Each row has a hidden value; after the row comes its tier, the name of the range that the value falls in. Each part has its own.
[  39 -177  212 -168 -546  122  182  208  353   43   -7  183 -403  201
  -79 -235 -117 -196  211   81 -130 -190   72  100  -56 -106  -95   94
 -125 -203  118  302  125  181   43   41   24 -179  176  325   82 -253
  128 -127  220  103] : W
[  96    3  -72  319  -28  184   -8  -26 -299  -21 -181  195 -200  -15
 -206  365  352  114 -110  199  102 -156 -389   88   53  174  -56  -72
 -156 -234  -25  202 -135   26  131 -187 -273   55 -363   10 -194   61
 -236 -199  -46  160] : P
[  41 -417   83   10  268  108  -80  -15 -136  119  -48  177 -139  -54
 -234  161  543  234  162 -116  287 -136 -241 -145   64  225 -166    3
   92 -360 -195  146  184 -223   89 -296 -187  -49  119 -157 -119   -2
  111   -4 -146  108] : P
[ 121 -149  276  426  150    3  410  361  104 -370 -232  -71   66  -50
   85   60  108 -344  220 -348 -205  245  130  175  384  106   50 -357
 -258 -103  -20 -142 -224 -139 -352  -18  -33  -73 -537  256   63 -127
 -160 -140 -172  158] : C
[-205    5   -2   -2   93  167  -28  173  136 -273  -80 -211   -4  102
 -297   39  208   63   10  102   76  163 -103 -156  153  255  169  -19
   41  -15  233  180  143  155   19   19  139  -21   31  -64   -5   21
   38 -263  105  275] : P
[-158 -221   87  212  -39  -49  135  293  440 -369  164   55   72  -36
 -141  -67 -468 -510   35  -91    0  352  325 -175  110   -2   93 -200
 -482 -222   13   13  -78 -241 -243  -19  -76 -117   13   -4 -221 -243
  -42   31   73  278] : A
[-286 -149  -30  -22  -37   45 -251   33   10   89  302   26  -78  -93
  367 -138 -376   46 -147  -45 -122  274  160  101 -192  283  368  211
 -126  130  276  191  159  -48   86 -149  214    2  201 -254 -397 -159
  206  -76  -21   59] : W
[ -13 -304  170  192   50  -88 -170 -117 -132  388   81  -19   22 -352
  -76  211  255  520   51  -31  130 -224  130  -96  120  152 -135 -176
  120 -288  -89   43 -136 -318  138 -313 -170  -57  108 -478 -278 -235
  210  335 -444 -108] : A
[ -16  225   97  -72   47  -86   29  425  625 -408  274  -51  179  284
   98 -148 -149 -412  -59  309  343  172  -44   88  112  148  321 -105
 -346  125  254  194 -192  -91 -247  -93   -2 -217   -3  254 -132 -160
 -417 -135  319   99] : P
[-122 -290  234  126   98 -195  281  238  346 -148  171  -49  162   30
  231 -183 -260 -239  212 -179  146  202  186   -6  155  -17  -37 -139
 -241  103  -88 -145   -2 -375 -194 -244 -148  -23  133  125 -161 -261
   65  191 -121   83] : J
[-216  246  189    1  -24 -166  220  282  517 -387  -49   19  -62  103
  -78 -248 -219 -227  -61  229  113  268   19  -13  140 -104  -22 -181
  -73 -104  251  -34   34  -64   69  181  -43   16   11  305  -63 -157
 -156 -243  128  342] : Y
[-233   37  139  -32  422 -444   32  100  434  -14  215  209  187 -166
  383  -52 -191  -73 -135   44  299  500  395  183  152   17  169  -99
 -107  137   -1 -304  -69 -567  189  -11   16    8  314   35 -281 -341
  -29  108 -220  -71] : M
[ -53 -276  161  -80   89  169 -171   89   29  316   27  -36  -28  -90
  -63 -135  120  173  108  -66 -279  186  423 -331  -35  106  308  392
   37  -60   44  143  218   62  -98  174  389   51  393 -169 -100 -240
  239   27 -182  -39] : W
[  10 -119  207   87  -79   76  353  144  154  -19   34   61   11   50
 -205   20  152   16  254   11  -77   60  141  -44  178  -21 -161   62
  -78 -113   29  -15   -3  -40  -38   38  -81  106   65  152  -64 -310
   -1  -30  -80   56] : M
[-103  153  110  -92  -96   88   76  136  102  -71 -213  -51   25    3
   53   68  241  155   55  200   -9  -54   70  -19   62   92  134 -114
  -17  -66  188   54 -111  191  246  121  152  -91 -171  169   80    6
   13 -152    8   49] : M
[  67 -192   90  232 -141  154   92  186   46 -170   26 -100   81   48
  -94  141  138  -34  210    0   49 -162 -114    4   90  202   50 -228
 -276 -167   54  204 -204   19 -190 -286 -142 -176 -275  -32  -52  -97
  -85   25   -6   58] : C
[   7   57    2   -2  154   10  -26  -76 -159  175  -86   24  -46   64
  141  144  498  402  -37  174  111 -204 -187  235   42  198   95   41
  184   44  147   98  -62   80  229 -136   11  112 -111  -17  -82    6
  -71 -190 -164  -87] : A
[-313  170 -218 -125  457 -124   67   92  305 -472 -118   84  249  320
  273   62  157 -268  -85  211  370  322  -95  163  -69  195  445  -51
 -280  187  136  -59  -51   17  147  -31  147   54  -98  329   84  122
 -238 -415  174   82] : N
[-453   38 -156  109   30  -16 -160 -155 -193 -134 -134   33  -15 -399
  -36  145 -228  222 -328  -38 -356  471  328   39  -33  122  175 -138
   41 -133  325 -122   41   77  457  257  247  130 -155 -327 -258    7
  299 -254 -245  268] : P
[ -26    3   -5 -238    8 -159  180   37  333  -30  114  455  -48  154
   85 -132  -35 -130    8  223   19  184  199  266  -97 -225   35  106
 -129  -25   98  -93   59  -39  274  222   10   57  222  361  -68 -234
  -97 -170   37  -23] : M
[  60 -180  247  186   45 -336  392  410  602 -394  168  236  121   32
  219 -203 -468 -605  164  -92  115  455  267  268  246 -254   -5 -370
 -479  106 -122 -291 -111 -483 -201  -21 -233 -220   27  448  -86 -355
 -180  182  -30  110] : P
[ 212  -51   29  356  -73  151  135  111 -125 -154   14   74  -25   32
 -173  228  332  179  157  109  -62 -107 -301  323  157  151   11 -256
 -118 -131  175  135 -173   80  -46 -158 -224  -72 -387    4  -80 -130
 -248 -121  -94   41] : N
[ -13  -49   67  -87 -382  -19   -6   59  332   12    3   43 -236  176
 -290 -292  -45  197  100  340 -133 -249  -10   42  -90 -247   -9  -98
  111 -225  320  226  129  299  139  161    4  -64  203   57   66 -185
   49 -107   48  140] : N
[ 131  -45   26  163 -344   57  -52    1 -145  249  -92  123 -292   95
  189   27   -2   80  -78  248  -59 -238 -205  276  -94  -21   92  111
 -150  146   12  246  -65  110   82 -186  -98  -21  -67  181 -108  -93
  -77  -19  -60  -50] : Y
[-356 -163  139 -126  369 -299 -113  -17  318   44  229   41  117 -200
  177 -186 -169  -67 -178 -240   70  287  494 -117  -11  189   77   69
   54 -307  138  -38  -18 -381  -30  -65  173  149  232 -324 -362 -254
  162 -102 -221   71] : A
[-322   -4   54   19  231 -322 -192 -129  153  174  124  128  -73 -250
   95  -22 -171   96 -347    9   95  348  306   87   30  120   53  118
   97  -81   99  -38   14 -378  191  -45   78  178  320 -271 -371 -308
  126  -75 -278   40] : Y
[-285   55  134  143  103   -2  131  314  276 -536  212 -387  255  -15
  -27 -195 -230  -58   19 -108  -69  316   28  -38  216  259  124 -302
  -17   -5  479   18  -18    0 -207  -59   54    0 -243 -178 -242  -68
  -26 -201   22  369] : P
[ 138  130  147  336   29   78   84  170  -98  -99 -300 -157   29  -26
 -131  138  344  153    3  175  -70  -86 -148  -16  233   54   81 -224
  -32  -70   84   49 -224  110  -92   25  -58    7 -423   99   10   15
 -249 -102 -184  117] : Y
[-367 -123  197  -78  150 -174  407  210  463 -290  154  158   33   42
  210 -169 -277 -295  187 -171  149  525  242   96  126   53  -70    5
 -173   60   49 -219  198 -354  123  -27  -16   68  282  272 -127 -333
  167 -105   38  175] : W
[ 239   78  424   13 -181   77  292  376  281   80 -272   98 -256  211
   99 -295  160 -198  192  166  -79 -201   -8 -137   96 -192  -18  107
 -104 -156  -33  134  -14   96 -174  167   -4  -10  -91  592   91 -120
 -244 -120   78  114] : J
[-119  -42   93   31   44  -66  287  193  368 -433 -229  180 -208   76
 -371   48  110 -366   15  -54   99  257   13  100  261    1 -184 -220
  -87 -318   35   -8   41  -91   68  127  -75  -53  -88  284  107 -109
  -47 -369  113  350] : Y
[ -69   18   88  155  100 -110  -41   65  153  106   45   21  102  -18
  107   45  -26  -27 -113  205  194  -35  127 -169   11   50  135   27
 -233  -83  -45   66 -220 -204  -68 -149  -86   88   21  -33 -270 -156
 -178   80 -121   -5] : M
[-234   35  -90 -128  -24  291 -202  121   25 -257 -187 -210 -117  130
 -206  134  336   86  -72  137  174 -137 -274 -167    3  430  225  -63
   26 -190  278  407   61  318  138 -116  177 -152 -177 -115   32  253
   58 -392  256  291] : J
[  86  256  151  -92 -174   49  -95  239  246  158 -134  227 -157   88
  262 -133   37  112   31  527  -21   88   50   74  -97 -131  434  113
 -168  171  128  101   46  156  265  286  203 -190  194  431   71 -173
 -163   -7   79  -95] : N
[  -5   99  213 -307 -327  149  203  406  538 -287   18 -145   18  377
  -93 -272   85 -142  286  302  122 -139  -87  -77   44   -7   94  -39
 -109   35  275  255   44  299  -49   69  102 -258   82  433  209  -87
  -80 -142  366  129] : P
[ 188   82  268   58  -56  222  -38  246   26  387 -291  -38    9  142
  146 -200  155  -17   70  366 -185 -155  217 -601 -132 -168  393  468
 -267   21 -149  181  -59  222 -256  248  243  144   78  372  -20  -57
 -243   82  -62  -59] : J
[  12 -354  138  220 -115  168  -64    3 -125  208  340  -74  -59 -201
 -333   29   94  481  199  -95 -246   49   71   11  121  199  -64   58
  163 -146  229  176  164  -49  -56 -145  -45   26  240 -501 -318 -401
  237  130 -279   26] : C
[ -19    5  219   12 -354  221  112  256  198   77 -182   57 -120   47
  -50  -96  -34   62  271  308 -166   80  154 -242  -33 -133  200  114
 -233   19   31  100  125  199  132  244  149 -136  214  340  123 -230
   83   87   65   44] : N
[-494 -100  -37 -235  439 -139   42   -3  259 -176  210  141   48   17
  183 -109 -101 -136 -119 -183  151  544  243   39  -29  285  138  250
   22    0  188  -71  263 -251  183  -22  209  232  332  -78 -283 -157
  188 -349   13  175] : M
[-355 -287  -37 -155  386  -41   90 -123   -5   67  144  274  176 -128
  158  -57  -65  -20   33 -263 -235  606  548  -77 -157   90  170  414
  -84  -35   32 -220  237 -168  156  181  306  336  337  -68 -244 -265
  286 -170 -248  -11] : W
[-267 -193   40  156  -40  -39   62   49  184   29   45  353 -317  -57
  112  -15 -403 -362  -91  -89  -62  493  249   81  -55   77  122  288
 -346  -43  -70   57  187 -277   67  -22   47  112  332  111 -252 -370
  129 -144   15  141] : N
[   0   40   52  308   35  136  153  176  -14 -174 -210   59 -112   -6
  -97  467  327 -120    5   87  288   49 -212  112  304  327   23 -167
 -286  -47 -114  118 -215 -154   64 -242 -182 -116 -285  141  -50  -56
 -179 -128   53  105] : M
[  98 -245  277  331   79  -95  160  139  101  179  -77  243  -54 -345
  -66  267   62  -75  120 -160  -88  372  475   61  341    3  -14  -80
 -239 -115 -282 -188 -145 -452  -12   52  -36 -102  125   27 -101 -477
   72  247 -359 -108] : W
[-256 -217   52  -96  288   88   73  155  201  -93  244  181   -1  142
  127 -119 -145 -443  -11 -190  101  489  158 -173  -85  298  180  536
 -305   11  -30  136  232 -249 -220 -132  138  213  331  103 -328 -228
    3 -252  141  150] : P
[  79 -168   -7  120   39  130 -129  -72 -225  319 -231   90 -262  153
   76   52  353  140  -50  140   60 -371 -221  -92 -139  100  130  245
  -42 -135 -111  298   18  113  -13 -209  -33  156  -53   36  -94   80
  -85 -148  -96   10] : W
[ 136  256  129 -335   65 -237 -331   58  387  547   58  453 -168  100
  406 -237  125  257 -138  677  195   49  197  174 -216 -231  494  366
    5  221   44   80   78  -71  368  279  249 -105  656  351  -34 -338
 -204   95  -52 -367] : N
[  -5  -82  111   65  -44  167  117  303  202 -233  101  131 -156   87
  -68 -101  -91 -247   70  -12  -97  245    2   27   82  114  128   41
 -204 -102  173  155  131   16  -97   66   29  -66  -24  148 -166 -137
  -95 -223  164  254] : M
[  59  -19  225 -127    9   76   79  293  279 -100 -172  129 -137   15
  -10  -12  285  -64  161   40   27   92  106   52  161   86  136 -110
  -43 -164   69   76   29   21  108  159  161 -266  -12  270  150 -105
   -5 -148   68   62] : W
[ -58 -266   56  -39  -52  -79   28  -55  -20  309  -20  287 -234   33
  394 -178 -169 -105  -49  -83 -171   33  228  145 -193  -88  105  309
 -129   39  -77   35  113  -71   88  -39   91  158  177  170 -181 -151
  139  -69 -148  -44] : M
[ 326  185  193  330 -120  -24  391  252  135  -57 -306  210 -254  215
   31   83  243 -212   42  260  -21 -135 -159  338  269 -176  -22 -127
 -210   17  -46   15 -248   40  -70   87 -213   35 -367  584   78 -138
 -460 -199   -7   43] : A
[  92    9  208  305   43   10  153   94 -194  -92 -127 -228  115 -201
   -3  220  439  396   97  -94  -59 -199 -140  234  339  237 -128 -467
  173 -154  205  -26 -310  -18   22 -197 -146  -60 -576 -160  -83  -15
  -60  -45 -325   49] : J
[ 238  107  227   95   67  101  321  283  111  211 -438  438 -315  270
  355  -45  194 -428   89  216 -101  226  117   41   27 -195  309  492
 -401  228 -323  -29   55   12  -48  306  153  148   66  903  146 -176
 -330 -206   55  -81] : W
[-223    1   88  -42  -93  127  181  267  406 -552  303 -319   72  302
 -437 -219  -11 -119  114   40  146  -31 -286 -103  122  285 -138 -106
   38 -242  496  345   74  150 -284 -209 -111   35  -75 -117 -168 -102
 -103 -372  294  424] : Y
[-355 -414   73 -202  313  -98  400   72  222 -328   57  186   10  104
  205 -211  -63 -347  211 -523  -16  402  209  131    8  126 -137   70
  -43 -123   31 -184  297 -209   46  -74   76  176   86  193  -64  -90
  298 -345  -13  242] : M
[-176 -268   -4  -10  150 -139  -19 -170   32  136  -60  -26  106  -19
 -108   65  288  367  111   72  208 -202   41 -116  -24    4  -85 -119
  110 -186  -48  -26    5  -98  202 -198  -97   87  168 -198  -30  -80
  194   93 -283  -23] : C
